Each row of numbers stands for one object and depends on some of the facts below. Use the named rows to name the rest.

Some facts about the objects:
AP: Σ 96; φ 693
BH: Σ 870; φ 722
P: Σ 870; κ AK,U; φ 346
V: Σ 28; φ 346
BR: Σ 621; κ AE,BC,AB; φ 722
AE: Σ 870; φ 346
Z: Σ 870; κ AD,R,BL; φ 693; γ BI,M
Q: Σ 28; κ AW,E; φ 722
AZ: Σ 870; φ 693; γ AW,AN,J,O,BI,I
AU: Σ 870; φ 287; γ BK,J,H,P,C
BN: Σ 870; κ AZ; φ 693; γ BP
BC: Σ 870; φ 287
S: Σ 28; φ 346; γ AE,AW,AJ,AY,U,Q
AT: Σ 28; κ AK,D,V,K; φ 722; γ V,Q
D: Σ 870; φ 722
C: Σ 870; κ AK,BP,AC; φ 287
AJ: Σ 870; κ AW,BO,K; φ 346
T: Σ 954; φ 693; γ B,AC
BD: Σ 954; φ 287
L: Σ 870; φ 346
AG: Σ 954; κ I; φ 722
BB: Σ 870; κ T,BC; φ 346
BL: Σ 621; φ 693
BT: Σ 472; φ 346
R: Σ 657; φ 346; γ AC
BP: Σ 870; φ 693
A: Σ 870; φ 346; γ AI,AF,U,M
AA: Σ 657; κ BG,BH,F,AC; φ 346; γ AS
BO: Σ 870; φ 287
U: Σ 621; φ 287
BK: Σ 954; κ X; φ 693
M: Σ 472; κ AM,BC,BD,BL; φ 287
N: Σ 954; φ 693; γ BM,BA,J,AP
W: Σ 96; κ BH,Y; φ 693; γ BR,BP,O,U,K
O: Σ 621; φ 287
AB: Σ 870; φ 346
BE: Σ 954; φ 693; γ D,BT,L,E
I: Σ 954; φ 693
AR: Σ 954; φ 693; γ BC,C
AL: Σ 870; φ 693; γ BO,AF
AH: Σ 870; φ 287; γ AQ,X,BM,V
AS: Σ 870; φ 346
AW: Σ 657; φ 693
AF: Σ 621; φ 346
BS: Σ 657; κ BH; φ 722; γ AE,BM,L,AC,BL
BI: Σ 954; φ 693
J: Σ 96; φ 287
G: Σ 28; φ 722; γ BI,Q
BG: Σ 870; φ 287; γ BO,V,AB
AI: Σ 954; φ 287
F: Σ 954; φ 693; γ AE,J
BA: Σ 621; φ 693
X: Σ 96; φ 693
AC: Σ 657; φ 346
AQ: Σ 954; κ Y,BQ,BL; φ 346
AN: Σ 870; φ 722
Y: Σ 870; φ 693
AO: Σ 870; κ AC,AL; φ 722; γ L,BI
AX: Σ 621; κ AK,G; φ 693; γ BK,BL
AM: Σ 870; φ 722
AK: Σ 954; φ 693
K: Σ 954; φ 722
AV: Σ 870; φ 693; γ AW,P,AC
AY: Σ 870; κ AP; φ 693
BM: Σ 96; κ I; φ 693
H: Σ 472; κ BC,G,BL; φ 346
AD: Σ 954; φ 693
BQ: Σ 870; φ 346; γ BT
BF: Σ 870; κ BD; φ 693
E: Σ 96; φ 722
B: Σ 621; φ 722

Some objects and their rows:
[ -6 -16   0   4  -7  -8 -33  -1  -9 -20   0   1 -15  -2  -9  -3]: AV
[ -7 -19   5  -5 -12   2 -24   0  -5  -4  -2  -6   4  16 -12 -17]: AC
[ -4 -16   1  -1  -3  10 -25  -5   0   2  -1   0   6   5  -4 -10]: AA
[ -5  -8   2  -3  -2  -1 -22  -2   4 -19   1  16 -11  -1  -8  -5]: F
[  0  -7   4  -7 -12  -1 -22  -1   0  -6  -3  -3  -4  -1  -6 -12]: BH
[ -6 -10   0  -2  -6   0 -29   0  -7  -8   0  -4  -5  -1 -13 -16]: BS
[ -4 -11   3  -3 -13   4 -27  -5   0 -16  -2 -17   7   3  -4  -1]: J
[ -4  -8   2  -2   2  -3 -24  -1   9 -21   3  -1 -11  -4  -6  -3]: N
[ -8  -4   2  -9   2  -1 -24  -2   8 -18   5   6  -8  -7  -5  -8]: W
[  0  -6   2  -6 -12  -5 -26  -4  -2 -12  -2  11 -11  -1  -4   2]: BP
[ -3 -11   4  -1 -11   4 -27  -5   4 -13  -3 -13   8   7   0  -1]: O
[  4  -6   1  -4 -14 -12 -24  -2   1 -14  -1  -6 -15  -4  -4   1]: AP
[ -1  -9   4  -6  -4  -6 -22  -3   5 -18   2   1  -9  -2   0   0]: X
[  4  -9   0   7  -9   6 -21  -5  10 -15  -5 -19   5   8  -7   0]: AH
[ -2 -16   3  -5   2  -4 -33  -4  -4 -15   2   7  -7  -8  -1   7]: BK
[-12 -10   6  -5  -9  11 -34  -7   4 -13   4 -19  11  -2   1  -1]: M
[ -6  -1   3   4 -14  -4 -23  -4   2 -10   3  11 -11  -7   4   1]: BI
[ -1 -15   3  -4 -15   6 -26  -1  -2   3  -1 -11   4   0  -2  -4]: BT
[  0  -4   2  -8 -12   0 -24  -4   8   2   0 -26   0   6  -5 -14]: H
[ -6  -1   3 -11 -15  -6 -32  -2   0 -12   3   3 -11  -6  -6   2]: AK
[ -1  -9   5  -3 -17  -1 -27  -1   1  -5   2  -1  -2   3  -2  -4]: E
[ -5  -3   4  -6  -9   3 -28  -1   6  -8   8  -3  -3  -2  -1  -4]: Q
[ -2  -2   2  -5 -20   3 -27  -5  10 -13  -1 -20   7   5  -6   3]: BO
[ -3 -13   6  -5  -8  -1 -33  -1  -5  -6   1  -6  -2   0  -4  -4]: B
[  5 -11   3   3 -10 -10 -17  -3   3 -13  -2   7 -13   3   0   3]: I
[ -3  -8   5  -7 -12   6 -22  -2  11   0   3 -19   2   3  -6 -11]: AB

Rows to name:
A row may be one of the objects named above.
[ -3 -16   2  -3  -5  10 -28  -4  -2   4  -1   3   8   5  -4 -11] -> AA
[ -3   2   0  -5  -8  -6 -15  -1  15 -21   1   0 -12  -2  -8  -7] -> AL
[ -8  -3   1  -5  -4  -4 -29  -2   3 -17   5  -3 -11  -4  -7  -6] -> AX
[ -3 -14   1  -3  -4  10 -28  -3   1   4  -2   0   7   4  -4 -10] -> AA
[ -3  -3   0  -4  -9   9 -21  -4  16 -20  -4 -13   7   3 -10  -5] -> BG
[-10 -10   4  -4 -13   9 -25   0   9  -1   3 -14   2   0  -8 -16] -> BQ
[  0  -4   0   1  -2   7 -27  -4  10  -2   3   6  -4   2  -3  -3] -> AT
[ -2  -7   5  -9 -10   5 -22  -2  11  -4   2 -20   1   2  -6 -10] -> AB
[ -9 -17   4   2  -3   9 -29  -4   6 -19   1  -8   9   9  -4   0] -> AU
[ -1 -11   3  -8  -8   5 -27  -5   3   4  -1 -17   3   2  -3 -11] -> AQ
[-13  -9   6  -6  -7   9 -37  -7   3 -12   4 -19  10  -1   0  -3] -> M
[ -6 -18   1   3 -13   2 -31   1  -9   3  -3 -20  -3   7 -15 -15] -> R
[ -8  -3   2   6 -11   6 -19  -3   3  -4   2  15  -1   4  -1 -18] -> AO
[-11   3   3   4 -17   9 -22  -1  13  -2   6   6  -6  -4  -4 -15] -> G
[ -6  -9   5  -2 -12   7 -28  -6   8 -13  -3 -17   7   5  -3  -3] -> BD
[-10 -17   4   1   1  -4 -35  -1  -5 -14   3   1 -15  -1 -10  -5] -> T
[ -4  -5   4  -2 -19   3 -28  -6   9  -9  -5 -26   2   4  -7  -4] -> BC
[ -6 -13   6  -1 -10   6 -24  -2   1  -2   3  -7   6   7   1 -10] -> L
[-11 -17   4   1   3  -4 -37  -1  -5 -14   2   1 -15   0 -10  -5] -> T
[ -7 -11   6  -1 -12   6 -26  -6   8 -10  -2 -17   6   8  -3  -3] -> BD
[ -7  -3   3   3 -16  -4 -22  -4   0  -9   3  12 -11  -8   3  -3] -> BI
[ -5  -5   2  -9 -18   0 -27  -2   2  -2   2 -18   5   6  -6 -12] -> P
[ -6 -17   1   3  -4  -8 -28  -1  -9 -17   0   0 -13  -2 -10  -3] -> AV
[ -2 -10   0   0  -3  -3 -29  -3  -1 -18   2   0 -12  -9  -5   1] -> BN
[ -8 -18   4   2  -4  11 -29  -5   9 -17   1  -9  10  10  -4  -3] -> AU
[ -6  -9   6  -2 -12   6 -28  -6   7 -11  -2 -18   9   4  -3  -3] -> BD
[ -1 -16   3  -4   0  -5 -36  -4  -8 -15   2   4  -9  -8  -1   8] -> BK
[  2  -6   1  -1 -20   2 -24  -2   3   5  -4 -24  -6   2  -8 -11] -> AE
[ -1 -11   3  -9  -5   7 -29  -5   4   2  -1 -18   1   1  -3 -11] -> AQ
[ -1  -5   4  -7 -13   0 -24  -1   1  -9  -3  -1  -4   1  -6 -11] -> BH
[ -3 -14   3   3  -9  12 -23  -2   7  -1   2  -4   3   3  -4  -9] -> A
[-13  -9   5  -7  -8  10 -35  -7   3 -11   4 -20   9   0   1  -2] -> M

The same objects again, as new rows of numbers:
Some rows with their names:
[  3  -2  13   2  -3 -20  11   3   2   9  -2  -2  -9   8  -4 -21   5   5
   3   3  15 -10  -2]: AT
[ -6  -3  10   1  -3 -10   5   3   2   4  -3   2  -8  10  -6 -18  11  12
   0 -15  -8  -8   5]: Q
[-1  2  7  9  1  0 -3  1 -3 -4  1  2 -6  0 -3 -1  0 -1 -5  9  3 -8 -5]: S
[-7 -2  6 12 -4  5 -2  5  3 -4 -2  3 -6  1  5 -4  4 -3 -6  0 -8  1  2]: AJ
[-6  8 -7  3  5  0 -1 -1 -1 -4  1  0  6 -3  5  7  0 -5 -5 -5 -8  2 -1]: AW
[-2 -7  0  1 -5 10 -8  1  4 -8  0  2  1 -3 -5  7  3 -6  3 -4  2 -6  3]: H
[-1  7 -9 -8 11  4 -9 -4  1 -6  1 -5 12 -3 -3 13 -7 -7 -1 -5  8  3 -1]: BL
[ -7   7  -7 -10   3 -14  -7  -1  -3  -3  -1  -5   9  -1  -6  11  -6 -11
  -6  -2  18 -10  -9]: AX
[ 19  -2   3  -4 -27  14   7   9  -3  -6   3   3  10 -21  14   1   8  -3
   0 -11   2   2   3]: BC
[-17   3 -10 -19   6  -2 -19   2   8  -9  -9  -1  13 -11  -3  21  -8 -10
  -7 -15   0   4   3]: BK
[  1 -11   2   1  -5  -8  12  -2   7   8  -8   5 -16   4  -1 -15  11  12
   6  -7  -3  -3   7]: BR
[  5   2   8  -6   3  15   9  -1  -6   4   3  11   1  16   3  -6   6 -12
  14  10   7   1  -3]: AB
[  2 -12  -1   2  -4  -5   2  -4  12   4  -7  -2  -9  -2  -1 -17   6   7
  -1 -14  -4   0  12]: AN
[-10   0 -13   2   9   4  -8  -7   1   1  -2  -2   7 -11   7   8  -7  -6
  -5  -7  -5   7   1]: I
[-14  -6  -8  -1  -2 -18  10  -2 -22  10   3   6  -3  -5   4   7   4  -1
   1  20  -2  -5 -13]: BN
[ -6   3 -17   6   2  -7   4   3   1  -1   3   5  -7  -7   6  11   1   1
  -5  13  -6   8   0]: BP
[-5  5 -8  5  8 -7 -6 -4 -5 -4  3 -3  2 -1 -4 10 -9 -8 -6  7 13 -4  1]: F
[ -2  -8   2  -2 -10 -13   5  -2   1   7  -3   1 -17   8 -11 -15   2  13
   6  -6  -3  -3   7]: AO
[ -3  -6   3  -3  -1  12  -5   3   5  -6   1   7  -5   1  -3   3  -1   2
   5  -2 -17   4   4]: L
[-4  5 -6  7  7  2 -3 -1  2 -1  1  1  6  0  0  2 -4 -4 -5 -1  4  7  2]: BI
[-3 -5  0  5 -1  9 -2  2  4 -4  0  7 -7 -2 -2  3  0 -2  5  6 -6  3  1]: AS
[ 18   6   9   7  -3  -4   3   2 -13   4   6  -6   7   7   9   2  -2   4
  -1   7  14  -5  -9]: AH
[ 15  -5 -16  -3  23   9   8  -5  -1   4   2  -2  16  -1  -4  12  -7 -17
 -19   2   7   2   5]: AP
[  1   7   7  11   4   3   3   5  -7  -1  -2   0  -4   1  -8  -6   3   1
   4  11   5  -6 -10]: A
[  0   8  -9 -10   5   0  -2  -6   6  -3   0  -3   4   0  -1   5 -16  -5
   0  -1 -15   0  -9]: T
[ 10  -2   0  13 -12   2   2  -4  -7   4  -1  -6   1  -4  20  -2   8  10
  -6  -7  -1   5   4]: O

Rows to name:
Some rows may be objects named above.
[-17   6   0   5  -1  -8   1  -3  -3   3  10 -11   4  -3   1   1  -7  -4
  -5   0  11   5  -3] -> BF
[ -5  -8  -1  -1  -7  11 -10   1   4  -7  -1   0   0  -4  -5   8   0  -5
   1  -3   4  -4   5] -> H
[-7  8 -2 -1 10 -2 -8 -2  0 -5  2 -1  6  1 -5  9 -4 -9 -3  7 12 -2  0] -> Y
[ -6   8   2  -6   5  15 -16   0   5  -8  -1  -4 -11   1 -10   4 -10   3
   4   4  -8   2 -10] -> R
[ 17   5  10   9  -3  -5   4   4 -16   3   8  -5   7   7   9   0  -4   5
  -2   9  15  -4 -11] -> AH
[-21   6  -3   9   1 -14  -1   3  -9  -4   0  -2  -3   3  -2   8   3  -6
  -8  13  14  -8  -3] -> W
[ 11   7   7   6  -9  -3   2   0 -23   7   4  -6   8  10  13  -1   7   0
   1   6  24   2  -3] -> BG
[-11   0 -11   2   9   2  -7  -4   4  -1  -1   1   9 -10   8   7  -7  -6
  -7  -7  -3   8   3] -> I
[-3 -4 10  4 -4  6  1  0  0 -2  2  1 -6  6 -2 -3  1 -1  5  3 -1 -8 -2] -> BB
[  2   7 -10   1   8  -6   2   2   6  -2   2   1   6  -4  -1   8  -4  -7
  -3   4   2   2  -7] -> AK
[-13   5   8 -18   1  -2   1   0   0  -2  -1   5  -3   5  -3   7  -6  -5
   5  -4  -5   3  -8] -> BE
[  4  -9  -3   2   0 -12  15   1   6   4  -5   1 -16  -9   2 -14  11  12
   4  -3  -7   3   9] -> K
[ 10   5   7  16 -12   7   0  -3  -8   8   1 -12  11  -3  11  -8   6  13
  -3  -7   8   6  -2] -> M
[  1  -1  -9  -3   6  -4   3  -8 -10  10   6  -1  14  -5   5   2  -8  -8
   0   3   2  -3  -9] -> AZ
[ -7   8  -2   1  10  -3  -6  -2  -1  -6   2  -2   7   1  -4   9  -7 -10
  -2   5  10  -2  -2] -> Y
[  5 -10   0   0   1  -7   2  -2   3  -1  -3  -1  -9   5 -10 -10   3   6
   4  -3   1  -7  13] -> BH
[  9 -11 -10 -11  -7   2   4  -7  21   1  -8   2 -12   1  -2 -12  -7  13
   8 -10 -38   8  13] -> B
[ 13  12   6   5 -11   4   7  -1 -16  11   3  -7  14   3  19  -9  14   1
   4   0  14  14  -6] -> BO
[15 -1  1  8  7  7  5  8  2 -3  8  6 -1  2  2 -4 -3 -6  6 18  1  5  0] -> V
[-4 -5  9  6 -3  7 -1  1  1 -2  3  4 -6  4 -3  0  2 -3  3  5 -3 -7 -4] -> BB
[  7  -3  11  14  10   8  -4   9   2 -11   7   7  -4  13 -13   7  -8  -2
   6  20  -3 -11  -3] -> AQ
[  1 -11  -6   5  -6   3  -5   2  13  -8   1   5   0  -2  -2   6   3  -1
  -6  -1 -11  -8   1] -> P
[-12   7   6 -22   1  -3   0   1   1  -1  -2   6  -1   4  -1   2  -6  -3
   5  -5  -6   1  -3] -> BE
[  0  -7  15 -26  -3  -1   6   0   5   1  -7  12 -16   8 -11 -12   7  14
  14 -28 -31   1   8] -> E
[ -6 -10   7  -1  -5 -17   0  -3   1   0  -4  -4  -8  11 -15 -10   1   5
   1  -5   5 -17  12] -> BS
[  8   2   3   0 -17  -3  -4  -1 -14   4  -1 -12  12  -6  12   5   3   2
  -8  -8  18  -5  -4] -> AU
[-11   7  -4  -3   4  -7  -3  -2  -3  -1   0  -5   7  -1  -1   8  -9  -9
  -6   1   6  -2  -6] -> AV
[ -5  -3  10   4  -4  -9   3   2   2   3  -4   3 -12   9  -6 -15  13  12
   1 -17  -6  -6   4] -> Q
[ -4 -13   5  -1  -3 -15   1  -5   2   1  -6  -4 -11  12 -12 -10   1   5
   1  -5   5 -18   9] -> BS
[11 -6  2  4  3 18  1 -3  6 -4 -1  6 -1  1  1  1 -3 -3  4 -2 -9  0  2] -> AE
[  6  -7 -10   4  -2  13  -5  -2  11 -10   1   7  -6   0   1   7  -7   3
   2   6 -21   1   9] -> AC
[-17  19   5   5  11  -1 -10   1  -2   1  -1  -7   2   3 -11  -1  -4  -2
   0   6  20   1 -14] -> Z
[-11  15  -2  -5  12  12 -11   0  -4  -4   1  -1   2   1  -8   6  -5  -1
   1   3  13   8  -7] -> AD
[-13   0  -6   2  12  -6   2  -8  -4   3   4  -7   9   1  -3   4  -8 -10
  -5  12  16  -8  -5] -> N
[ -2  19 -11   1   5  -4   2  -3 -13   8   3   1   3   7  -6  -1   1  -4
  10  15  19   9 -11] -> AL
[ -7  -1 -12  -1   6  -5   3 -12 -13   7   4   0  13  -6   4   2  -6  -7
  -3   3   3  -2  -7] -> AZ
[ 12   4   5   8 -12   4   1  -6 -13   6   7 -17   5  -8  18   2   1  10
  -7 -10   8  12  -2] -> BD
[-10  -1  20 -21   0  11  -5   4   2  -6  -2  10 -15   8 -10   4  -4  -1
  11   0 -15   1   0] -> BQ
[14 -1  3 10  8  4  4  6  4 -4  6  6  0  3  4 -4  1 -5  8 18  1  5 -2] -> V

